Each row of numbers belongs to one of the nodes below and depends on some of the facts about them. Some rows are named. Which node is each other row?

How the nodes are related:
bogim μ grakesem; bonas μ tekanur; bonek μ plaskek; brafon μ pino
branom μ ridrik; brapluskom μ lustel; broskur μ driklu; brubem μ klupom
bruplim μ dregri; daklum μ givin; damam μ penor; dotel μ klidrul
dratin μ troku; dregri μ kluko; dretrun μ ketras; dribim μ plubo
driklu μ vuma; fatun μ branom; fludri μ stidok; flufil μ sekini
fotikom μ daklum; fufestik μ dotel; funum μ vaton; gadrin μ brasatru
gapur μ gadrin; gibirar μ fludri; gitralik μ nomin; grakesem μ putro
grukapi μ kedi; katon μ brubem; ketras μ sigru; kimim μ gikle
kove μ fuli; ladu μ stini; larima μ virer; likla μ ginu
lilal μ bonek; lustel μ larima; lustugram μ stestanom; mazum μ brafon
mopleski μ stunul; nerus μ kove; nevastor μ mopir; nilen μ dribim
nomin μ fufestik; nuskedre μ nevastor; pakek μ truflun; pino μ tatror
piras μ bonas; plaklar μ tuklir; plasiler μ kimim; plaskek μ ledus
plolon μ sife; plubo μ mebri; pluples μ brapluskom; pluskal μ plasiler
pozu μ sutik; pumo μ lifol; ribo μ viske; ridrik μ zumam
rogrel μ pakek; skefer μ vusis; skifletil μ funum; skiskim μ damam
skosuk μ vugiklan; skubim μ lutru; skubrupan μ zabostan; staga μ fotikom
stere μ gitralik; stestanom μ likla; stidok μ tivis; stini μ trotren
stode μ ribo; stunul μ bruplim; sutik μ zefal; tatror μ plasugris
tegik μ gapur; tekanur μ broskur; teska μ lilal; tivis μ pozu
troku μ troma; troma μ romo; vasigas μ pumo; vaton μ mopleski
vator μ skiskim; viklozu μ gradraba; vime μ zotol; viske μ staga
vugiklan μ katon; vuma μ skosuk; zabostan μ nuskedre; zefal μ vator
zotol μ dratin; zumam μ nerus; berugel α gradraba; berugel α flufil
biplo α brubem; brafon α fustu; branom α gebosu; brubem α driklu
bruplim α zotol; busin α vitrul; deno α nevastor; deno α nerus
dotel α lilal; dotel α plazom; fatun α dolem; fifepa α gruru
fifepa α plazom; flikobri α fifepa; flitre α pumo; flitre α kame
fludri α likla; fludri α lagrazal; flufil α vitrul; flufil α gebosu
fotikom α gradraba; fufestik α papla; fuli α duska; fuli α zevol
gadrin α pino; gadrin α ridrik; gadrin α gebosu; gega α divilel
gega α vaton; gega α tekanur; gega α romo; gibirar α truflun
gibirar α mogrir; gikle α plazom; gradraba α fustu; grude α pumo
gruru α skosir; gukim α dolem; kame α truflun; kame α romo
kame α troma; kedre α gadrin; ketras α lekos; kimim α sobrusem
klidrul α plaklar; klupom α staga; lagrazal α vaton; likla α duska
likla α sobrusem; lilal α putro; lobre α zumam; lobre α feris
maskis α skifletil; maskis α kedre; mazum α nepu; mazum α plasugris
mebri α dotel; meflil α duska; meflil α dratin; melum α likla
mogrir α lekos; mogrir α zevol; mopir α pusol; mopir α funum
nepu α biplo; nepu α skiven; nepu α branom; nerus α dolem
nilen α kubrus; nilen α zumam; nogar α dribim; nuskedre α mopir
papla α gapur; papla α pusol; penor α vaton; penor α duska
pino α kove; plazom α putro; plolon α stode; pluples α biplo
pluples α skiven; poku α dribim; pozu α pusol; pozus α truflun
pozus α mogrir; pusol α biplo; pusol α plazom; ribo α sutik
romo α tuklir; sekini α sutik; skaga α duska; skaga α gibirar
skaga α vuma; skebe α brasatru; skefer α skaga; skifletil α grakesem
skifletil α gadrin; skiven α gebosu; skubim α kove; skubim α troma
sobril α mostum; stere α ribo; stestanom α troku; stestanom α lekos
stestanom α vusis; stode α pluskal; stode α gapur; tatror α gibirar
tatror α gikle; troma α viklozu; truflun α sutik; truflun α sobril
tuklir α brubem; vasigas α divilel; vaton α papla; vaton α zevol
vego α dratin; vime α lagrazal; viske α branom; vomi α lagrazal
vomi α mostum; vuma α lilal; vuma α pozu; vusis α brubem
zevol α brasatru; zevol α sekini; zumam α pusol

Some rows with their names:
[ 4 -3  8 -2  4 -5  1 -2  5 -2  2  8 -3  0 -1  0  4  9 -3 -2 -1  2 -7 -4
  2  0]: pledru
[ 6  3  2 -7  4  0  0  0 -6 -4  2 -2 -4 -2 -1  5 -2  6  4  0 -3  4  2 -1
  2 -1]: plubo
[ 5  0  9 -1  4 -5  1  1  5 -3  4  7 -2  2 -1 -1  2  8 -3 -3  0  1 -8 -6
  5 -2]: fanem
[ 12   4   5  -7  13   1  -4   5  -9 -19  10   3  -9  -3 -10   5  -6   7
   9   4  -1   1   3  -1   5 -11]: fatun
[  8  -8  19 -18   0 -11   1  10   4  -8  -2   3  -7  -1   1  -5   2  14
   9   2   1  16 -15  -6  11   0]: dolem
[ 14   5   0 -14   5  -4 -16  18   1 -22  16  -2 -12  13  -7  11  -9  16
  15  11   1   0   3  -4   0  -5]: nerus
[ -2  -6  -6  21  -8   2   7 -15   8   0   5  11   2   8  -9  -7 -21 -11
  -6  -7   8 -14   4   7  -8   4]: penor
[ -4  17 -16 -19  -6  -4 -19  12   3  10  -3 -15  -1  21   9  16  10  17
  -7   8  -6 -19   6 -16  -6   3]: ridrik
[  4  -1   4  25  12   0  -1  14   9  10   8   2   5  -1  -2   2  14 -12
  -2   0   0  11  -4  -2 -11   3]: flikobri
[  0 -10  -2   8 -12  -1  -3 -17  11   2  -2   2  -6  -4   6  -3   0  -3
  -2  -3  10  -2  -5   5 -14  -5]: sobril
[  3  -1  -5   8 -13   5   3 -22  -5  -4   3   2   4   2  -5  -1 -18  -3
   0  -8  -1 -11  13  13  -3   5]: vime
[ -7  11  -8 -17  -3   0  -4  -5  -6  14 -10  -9   0   0  11   8  15  11
 -11  -2 -11  -7   3 -12   2   0]: grakesem
[  4  -5   0  -4 -18 -14   7 -13  13  10  -6   6   5  10   1  -7 -20   3
   4  -8   0   4  -2  -5  -3  16]: sobrusem
[  0   9   0  -7  -2 -10   3   1  -3  14  -6  -1   6   6  -9 -14   1   6
  -4   4  -1 -10  -8 -23   7  -8]: gradraba
[  0  11  -6   5   7  -2   3  -3  -8  10   1   4   6   4 -15 -12   5   2
 -12   5   1 -22  -2 -22   7 -15]: berugel
[ -9  -1  -8  13  14   9   0  -7   2   0   8  -6  23  -5  10  -8  -5 -25
  11  -2   1  13   9  -5 -20  15]: vuma
[  4 -14  16 -11   2   0   8  -9  -6   3 -10   2 -29  17   4   6  11  -2
  18   8 -13   8   7  -5   8   2]: staga
[ -8  -1  -3   5   6   8   8  -4 -15   7 -11  -4 -13  20  -4  -4  20 -13
   0  14  -9 -19  12 -11  13  -7]: viske
[ -3  -3  -4   9 -10   0  -5 -10   2   6  -2 -10  -2  -9  -1   3  -4 -17
   7   3   7   6   2   6 -24  -5]: gibirar

Rows to name:
No name comes twice in this set of rows, the named rows included.
[ -2 -11  -1   8 -19  -6   1 -14  12   0  -4   1  -1   1   1 -10 -13  -8
   4   0  10  -2  -3   6  -8   1] : zevol
[-2 -1  2 22 13  7  5 20  4 -5  8  8  8  7 -5  0  6 -7 -8 -1  1 -3  0  7
  7  8] : lobre
[  4  -4 -10  21  -8  -2   2 -19  11   1   7   9   1   6  -8  -7 -18 -10
   0  -2  11 -13   2   2 -14  -4] : fuli
[  4   3 -10  24   3   8  -4  -5  -1   9   7  -6   0 -10  -3   3   3 -21
   5   1   5   4   6   6 -21  -7] : tatror
[ -2  -5  -1   2   3   8   7   7  -3 -10   0   5   2  12   0   5  -7  -5
   3  -2  -5  -4  10  12  10  16] : stode
[-15  -9  19 -20 -21  -4  -1  -3   1   4 -14 -14 -11 -18   0  12 -17 -10
   5   1   7   6  -7   6 -25   2] : sutik
[  1  -3   2  22   4  -3  -3  13  12  14   3  -3   7  -1   2  -1  11 -16
   2   1   4  13  -6   0 -16   3] : gikle
[ -2   0  -7  10   4  10  -5  -1 -11 -16   4  -7  -2 -11 -10  -8  -2 -14
   6  11  12 -11   6   8   0 -22] : stestanom
[ -2   0  -3   3   4   7   4   5  -3 -11   3   6   4   8  -2   5  -8  -1
  -4  -5  -3  -4  10  12   9  13] : plolon
[  2  -2  10   8   5  -5  -1  17  12  13   0  -2   4   1   5   3  14  -5
   3   1  -2  20  -9  -4 -10  10] : skosir
[-19  -7  -1 -16   4   8  -6   3  -5 -18  -2 -14  18  -6  14 -18   1 -11
   7   9   6   3   0   1   9   7] : driklu
[ -6  -9  -8  20  -2  10   0 -12   7 -15   6  12  -2   4  -1  -3  -5  -3
 -13  -5  12 -23   4  14   3  -6] : gega
[ -9  -9   0   4  -4   3  -2  11   3 -10  -4  -5   2  -2  -2 -16   6  -8
   2  12  12  -7 -10   6  10 -12] : vusis
[ -6   1   1  -4  -4  -5   3  20   1   2  -9  -5   8   7  -1 -13   9   2
  -5   7   0  -6  -7  -7  16   1] : plasugris
[ -7  -4  -1  -8 -11   0   7  14   2  -6  -9  -3  11  11   8   2 -10  -1
   4  -3  -6   6   5  14  10  25] : gapur

The same nodes again, as new rows of numbers:
Known rows:
[-15   8  -9   0   6   1   1  -4  10   7  -6   1  10   0  18 -17  -4  12
   3   1  -6  -3  -3  -9  -7   2   0   2  11  14  11   6   3  -2]: gukim
[-2 -1  4  5  2  2  2  4 -2 -3  1  0 -4  1  0  0 -8  5 -2  1  3 -3 -2 -4
 -4  1 -1 -3  4  5  3 -3 -4 -2]: nogar
[-1 -1  4  5  3  2  2  4 -2 -2  1 -1 -4  1  0  0 -9  5 -2  1  3 -3 -2 -3
 -4  0 -2 -4  5  5  2 -4 -3 -2]: poku
[ -5   5   5  -4   1  10   1   4 -13  -1   2  -5  -2  -1   6  -1  -5  12
   1   2  -1 -10   2   4  -7  -1  14   0 -15   6 -13   4   3  -1]: brafon
[ -1  -1   6   6   0   2   3   2  -5   5  -2  -5  -1   0   0 -10  -2   6
   1   2   1   3   1   1  -4   3  -2   0   7  -2   3  -4  -4  -1]: melum
[  3  -1   4   6  -7   7   3  -2 -11   6   5   5   3  -1   0   0   0  -5
  -4   0  -9  -1  13  -1   5  -2  -3  -2  -4  -2   8  -3  -4  -2]: mopir
[ 3 -3 -3 -2 -1  0  5  0 -3  0  5  1  1  1 -2 -2  1 -3  0 -4  3  0  3 -3
  0  3  1  0  1 -4 -2  1  2 -1]: pozu
[ 1  0  2  2  0 -2  0  0  0  2 -1 -2  0  0 -1 -2  1 -1  0  1  0  3  1  0
  0  1 -2  0  4 -3  2 -2 -2  0]: lagrazal
[ -2   4  -7 -10   0   6  -1  -1  -2  -7   0   3  -3  -1   0  12   1  -1
  -1  -1  -1  -9   0   6   1  -3   9   1 -19   2 -13   6   8  -1]: fustu
[ 0  0  0 -1  0 -1  0  0  0  0  0  1  0  0  0  0  0 -1  0  0  0  0  0  0
  0  1  0  0  0  0  0  0  0  0]: pledru
[ 2 -2 -4 -3  2 -2  5  0  1 -2  2  0  0  0 -2  0  1 -2  2  0  1 -2 -1 -3
 -2  5  1  2  0 -4 -1  3  4 -2]: stidok
[ -3   7  -4  -5  -1  -7  -5   0   6  -7  -4  -4   2  -2  -1  13   3 -12
  -3   2  -3  -5  -4   4   5   1   2   0  -7  -7  -5   5   6   3]: grakesem
[ -7  -1  -2   4   3  -3   5  -1   1  -2  -5  -3   1   0   1   0  -5   4
  -3 -10   7   2  -6   4  10   0   0  -1   3  -2   0   1   8   0]: gitralik
[ -1 -10   2   5  20  -2   0  -4  -8 -17   4   0   5 -17  -8  46 -10 -12
  16  -5 -11 -33 -22   0  12 -16  -6 -26  -3   3   4  21 -12  17]: zotol
[10 -1 -1 -3  1 -1  0 -1  3 -4 -2 -2 -2  1  4 -2  2  4  3 -2 -1  0  3  1
 -4  0  7  2 -1  7 -3  1  1 -1]: grukapi
[-2 -4  1 -2 -1 -4  4  0  3  4  2 -1 -1  0  2  3 -1  6  6  3  2  3 -3 -3
  3 -4  2  4 -3 -1 -2  1 -2  2]: plubo
[  3   2  -1  -3  -3  -5  -5  -2   8   0  -5  -1  -1  -2   1  12   4  -5
   3   7  -8   1  -1   3   6  -5   0   4 -11  -3  -1   2  -2   3]: kove
[ 7  1  2  0 -5 -5 -3  0  4  0  0 -1  2  0 -1  4  5 -8  1  3 -5  4  4 -1
  3 -1 -3  0  0 -2  3 -1 -4  2]: dratin
[  9  -7 -13  -3  -1   5   7  -3  -1  -3  -2   8   2   0  -6   3   6  -8
  -1  -8  -2   3   5  -2   4   2  -7  -1  -4  -3   2   2   8  -5]: gapur

Name these rows:
No name comes twice in this set of rows, the named rows included.
[  6  -2  -5  -4   0  -7   2  -2   6  -2   1   0   1  -1  -3   5   5 -11
   1   2  -1   1   0  -3   3   4  -2   3   0  -9   1   2   2   0] : sutik
[  9  -1   6   6  -5  10   5   2 -15   3   3   0   4  -1   3 -10  -1   6
   0  -4  -6   2  13  -1  -3   0   1  -3  -1   6   5  -3  -2  -6] : nuskedre
[  0   3  -7  -8  -1   2  -2  -2   1  -5  -1   1  -2  -1   0  11   3  -5
  -1   0  -2  -6  -1   5   2  -2   6   1 -14  -1  -9   5   6   0] : vitrul
[  3   3  -2  -5  -3  -3  -5  -2   7  -2  -5   0  -1  -2   2  13   4  -4
   3   6  -7  -1   0   4   4  -6   2   4 -14  -1  -4   4  -1   2] : ridrik
[ -7   1   0   2  -6  -4  -2  -2  -3   1   8   4   4  -1  -2   7   0 -13
  -8  -5   4   0   3   1  13  -3  -1  -3   1  -7   2  -3   0   4] : putro
[-12   7 -10  -2   1  -2  -2  -6  15   7  -6   4  11  -1  20  -8  -2   9
   5   4 -11   1  -1  -9  -1  -5   1   4   4  16  12   6  -1   0] : nerus
[ 5 -7  1 -2 -3  4  8  4 -8  0  4 -3  0  2  6 -8 -3 16  7 -7  8  7  3 -3
 -3 -6  8  0  0 11 -7 -2 -1 -1] : nilen
[ 14   3  -5   4   3  -1 -11   7  26 -34  -1  15 -21  12 -10  17 -18 -10
 -29  -7  12  -4  -1 -10  -8  -2 -10  -9  11  27  10 -22   1 -13] : plaklar
[ -6   8  -7  -2   4   1   1  -1  11   4 -10  -2  11   0  22 -18  -3  20
   9   0  -9   3   0  -9 -11  -2   4   3   8  24   9   6   1  -3] : fatun
[ 1  1  2 -1 -3  2 -2  0 -1  1 -3 -2 -1 -1  3  3  0  5  3  3 -4  0  1  3
  1 -5  4  1 -9  3 -4  1 -1  1] : branom
[ 3  3  0 -2  1 -4  0  5  0 -9 -2 -7  4  1  2 -1  0  0 -1 -6  3  2 -1  0
 -2  1  3 -3  4  4 -3  0  4  0] : bogim
[ 6  1 -1 -2 -5 -5 -4 -1  5 -1  0  0  2 -1 -1  8  5 -9  0  3 -5  3  3 -1
  4 -2 -2  0 -3 -3  2  0 -3  2] : troku
[-4 -1  3  3 -1  0  0 -6  1  7  3  4 -4  0  0  2 -2 -2 -3  4 -2 -4  2  2
  5 -1  1  3 -3 -5  3 -1 -4  2] : kedi
[  9   0   7   3  -1   1   2   7  -5  -1  -4  -9   2   1   3 -10   0   9
   5  -1  -2   5   4  -1  -9   2   1  -1   6   6   0  -3  -3  -3] : vime
[-4  1  6  5 -4 -2 -2 -2 -2  8  2  1  1 -1 -2  2  1 -6 -2  7 -5  1  2  0
  5  1 -5  1 -1 -8  6 -2 -6  3] : romo

